Below are the code and all the weights of a small trained network. Each question names an input and a class and asks about switching units off, where a switched-off unit gives its printed mean instead of its output.

import numpy as np


def w(rows, s, z=0):
    codes = np.array(rows[::2]) - 128.0
    scale = np.full(codes.shape[1], s)
    scale[-1] = z or s
    return codes * scale


def norm(h):
    return h / np.sqrt((h * h).mean(-1, keepdims=True) + 1e-5)


def f(y):
    return y / 2 * (1 + np.tanh(0.7978845608 * (y + 0.044715 * y**3)))


def log_softmax(a):
    a = a - a.max(-1, keepdims=True)
    return a - np.log(np.exp(a).sum(-1, keepdims=True))


def net(x, mask):
    res = np.array(x, float).reshape(1, 7) / 4 @ E
    u = 0
    for l in range(3):
        y = f(norm(res) @ A[l][:, :-1].T + A[l][:, -1])
        res = res + np.where(mask[u : u + 13], y, B[l][:, -1]) @ B[l][:, :-1]
        u += 13
    return log_softmax(norm(res)[-1] @ U[:, :-1].T + U[:, -1])


A, B = {}, {}
E = w([
[129,152,158,109,48,39],'x0',
[125,129,129,128,134,124],'x1',
[167,85,131,248,137,126],'x2',
[109,143,112,140,138,117],'x3',
[127,128,130,128,128,128],'x4',
[210,206,74,87,149,120],'x5',
[129,125,125,126,124,130],'x6',
],0.015)
A[0] = w([
[113,106,132,119,91,87,122],'L0N1',
[114,148,140,106,88,110,88],'L0N2',
[111,121,128,153,100,126,18],'L0N3',
[77,168,146,129,75,137,171],'L0N4',
[87,106,132,104,169,170,139],'L0N5',
[117,133,151,120,58,53,152],'L0N6',
[177,159,152,142,52,5,35],'L0N7',
[139,122,102,109,95,110,24],'L0N8',
[117,142,95,61,156,126,117],'L0N9',
[149,121,188,107,119,161,123],'L0N10',
[227,203,85,123,147,109,253],'L0N11',
[99,168,145,154,115,155,134],'L0N12',
[196,119,124,238,120,105,237],'L0N13',
],0.017,0.0033)
B[0] = w([
[107,119,162,104,162,96,162],'L0N1',
[102,113,99,96,190,106,159],'L0N2',
[116,146,189,132,113,124,132],'L0N3',
[65,144,95,121,182,104,166],'L0N4',
[95,124,40,162,78,172,177],'L0N5',
[137,83,203,76,172,53,211],'L0N6',
[155,148,12,219,20,101,235],'L0N7',
[151,110,139,92,122,118,134],'L0N8',
[114,123,222,87,40,221,183],'L0N9',
[61,162,112,149,137,114,136],'L0N10',
[242,167,123,82,161,160,248],'L0N11',
[117,90,126,121,103,137,132],'L0N12',
[148,88,171,250,168,114,240],'L0N13',
],0.019,0.013)
A[1] = w([
[81,86,121,70,90,129,185],'L1N1',
[9,135,94,101,111,111,33],'L1N2',
[130,135,219,99,109,57,154],'L1N3',
[161,106,113,184,149,160,102],'L1N4',
[94,141,110,120,87,144,4],'L1N5',
[137,151,182,143,212,234,103],'L1N6',
[119,91,132,91,183,110,1],'L1N7',
[109,130,160,122,141,173,2],'L1N8',
[124,182,81,41,125,133,56],'L1N9',
[119,177,98,164,130,110,57],'L1N10',
[195,159,62,40,119,133,60],'L1N11',
[158,144,165,119,252,159,12],'L1N12',
[53,85,122,181,139,126,25],'L1N13',
],0.018,0.002)
B[1] = w([
[186,147,62,123,133,130,193],'L1N1',
[194,96,40,108,118,133,212],'L1N2',
[159,157,135,145,173,57,199],'L1N3',
[133,192,124,33,160,137,252],'L1N4',
[132,112,93,120,101,129,148],'L1N5',
[130,106,92,40,184,195,255],'L1N6',
[153,157,121,136,164,120,134],'L1N7',
[150,168,106,156,125,152,146],'L1N8',
[56,102,183,211,117,113,209],'L1N9',
[189,133,176,90,103,163,150],'L1N10',
[46,79,195,252,143,95,253],'L1N11',
[76,108,38,63,154,124,195],'L1N12',
[84,131,159,113,71,185,236],'L1N13',
],0.023,0.0082)
A[2] = w([
[181,127,80,143,79,130,77],'L2N1',
[151,180,163,156,119,89,142],'L2N2',
[166,182,109,120,94,146,129],'L2N3',
[61,126,250,162,106,73,31],'L2N4',
[84,120,167,115,149,174,112],'L2N5',
[97,110,146,195,55,161,156],'L2N6',
[108,134,110,37,156,53,3],'L2N7',
[106,123,133,142,112,106,100],'L2N8',
[128,112,138,171,92,147,125],'L2N9',
[130,113,176,172,200,135,159],'L2N10',
[49,135,188,128,121,199,20],'L2N11',
[108,121,157,145,122,87,87],'L2N12',
[159,128,79,106,142,171,142],'L2N13',
],0.022,0.0031)
B[2] = w([
[69,161,227,132,159,203,189],'L2N1',
[93,106,138,111,110,236,195],'L2N2',
[68,64,141,197,164,135,159],'L2N3',
[36,90,49,69,42,138,233],'L2N4',
[200,167,155,207,110,124,216],'L2N5',
[155,136,106,67,149,44,218],'L2N6',
[163,139,137,75,213,186,182],'L2N7',
[141,117,100,94,125,193,146],'L2N8',
[98,152,131,115,181,117,171],'L2N9',
[102,138,97,76,87,118,219],'L2N10',
[213,144,181,244,170,145,244],'L2N11',
[90,149,128,87,111,201,174],'L2N12',
[85,120,161,112,60,2,230],'L2N13',
],0.023,0.012)
U = w([
[3,89,111,82,17,118,110],'0',
[158,139,195,202,126,137,249],'1',
[149,119,110,23,208,72,58],'2',
],0.015,0.0022)

Each question gives the input, the list of numbers given to net, and the class t.
The units are the neurons (one row each of A and B). Each row of codes is followed by its name. A weight is (code - 128) times the scale printed after its matrix; where a second scale follows, it is the last column's (A, B and U).
mask holds one flag per neuron, layer by layer. A switched-off neuron (its flag False) gives its mean, the last column of its row in B, instead of its output. The means were averaged over made-up inputs and are rounded, as every weight is.
A unit's drop is (log p(t) with every unit on - log p(t) with that unit switched off) / (log p(t) with every unit on - log p(t) with every unit switched off).
most important unit: the unit with the biggest drop
k most important neurons: the k neurons with the biggest drops, biggest first
k most important neurons of layer l: the k neurons of layer l with the biggest drops, biggest first
drop of u: that unit's drop, to one decimal
input [1,-7,6,-2,8,-2,-5], class 0: most important unit	L0N11
input [0,-8,-6,-7,4,5,-2], class 1: 3 most important neurons	[L2N11, L0N7, L0N9]
input [1,-3,-1,-2,6,-8,7], class 2: 2 most important neurons	[L0N7, L0N13]
input [-8,8,-2,2,-4,-1,-2], class 0: 2 most important neurons of layer 0	[L0N11, L0N13]
input [6,-8,-1,-1,-4,-1,-3], class 2: 3 most important neurons	[L0N6, L0N13, L0N11]
input [-7,6,0,-2,-2,-1,6], class 0: 3 most important neurons	[L0N11, L0N13, L0N5]
input [-8,2,-1,-3,-4,7,1], class 1: 2 most important neurons	[L0N13, L1N11]
input [1,-5,8,8,-1,-7,6], class 0: 2 most important neurons	[L0N11, L2N4]
input [6,-2,0,2,0,7,7], class 0: 2 most important neurons	[L1N11, L0N13]
input [-8,-5,-7,3,2,1,5], class 1: 3 most important neurons	[L0N7, L2N4, L2N11]
input [1,-5,-7,-2,-3,7,-2], class 0: 4 most important neurons	[L1N11, L2N4, L0N13, L1N9]
input [-2,6,-1,1,7,8,-4], class 1: 2 most important neurons	[L1N11, L0N13]
input [8,5,-3,-3,0,-1,5], class 2: 2 most important neurons	[L0N6, L0N11]
input [-8,6,-2,-8,-4,0,-3], class 0: 3 most important neurons	[L0N11, L0N13, L0N5]
input [-3,-3,-7,0,-2,4,-3], class 1: most important unit	L0N9
input [-2,-6,-4,-4,4,3,2], class 1: drop of L0N9	0.1
input [2,-7,-7,-1,-4,-1,-2], class 2: drop of L0N11	0.4
input [-1,-5,7,4,-3,2,-5], class 2: drop of L0N7	0.9
input [-4,5,-1,-8,6,0,5], class 0: drop of L0N11	7.5
input [2,5,6,-2,-3,-1,-3], class 0: most important unit	L0N11
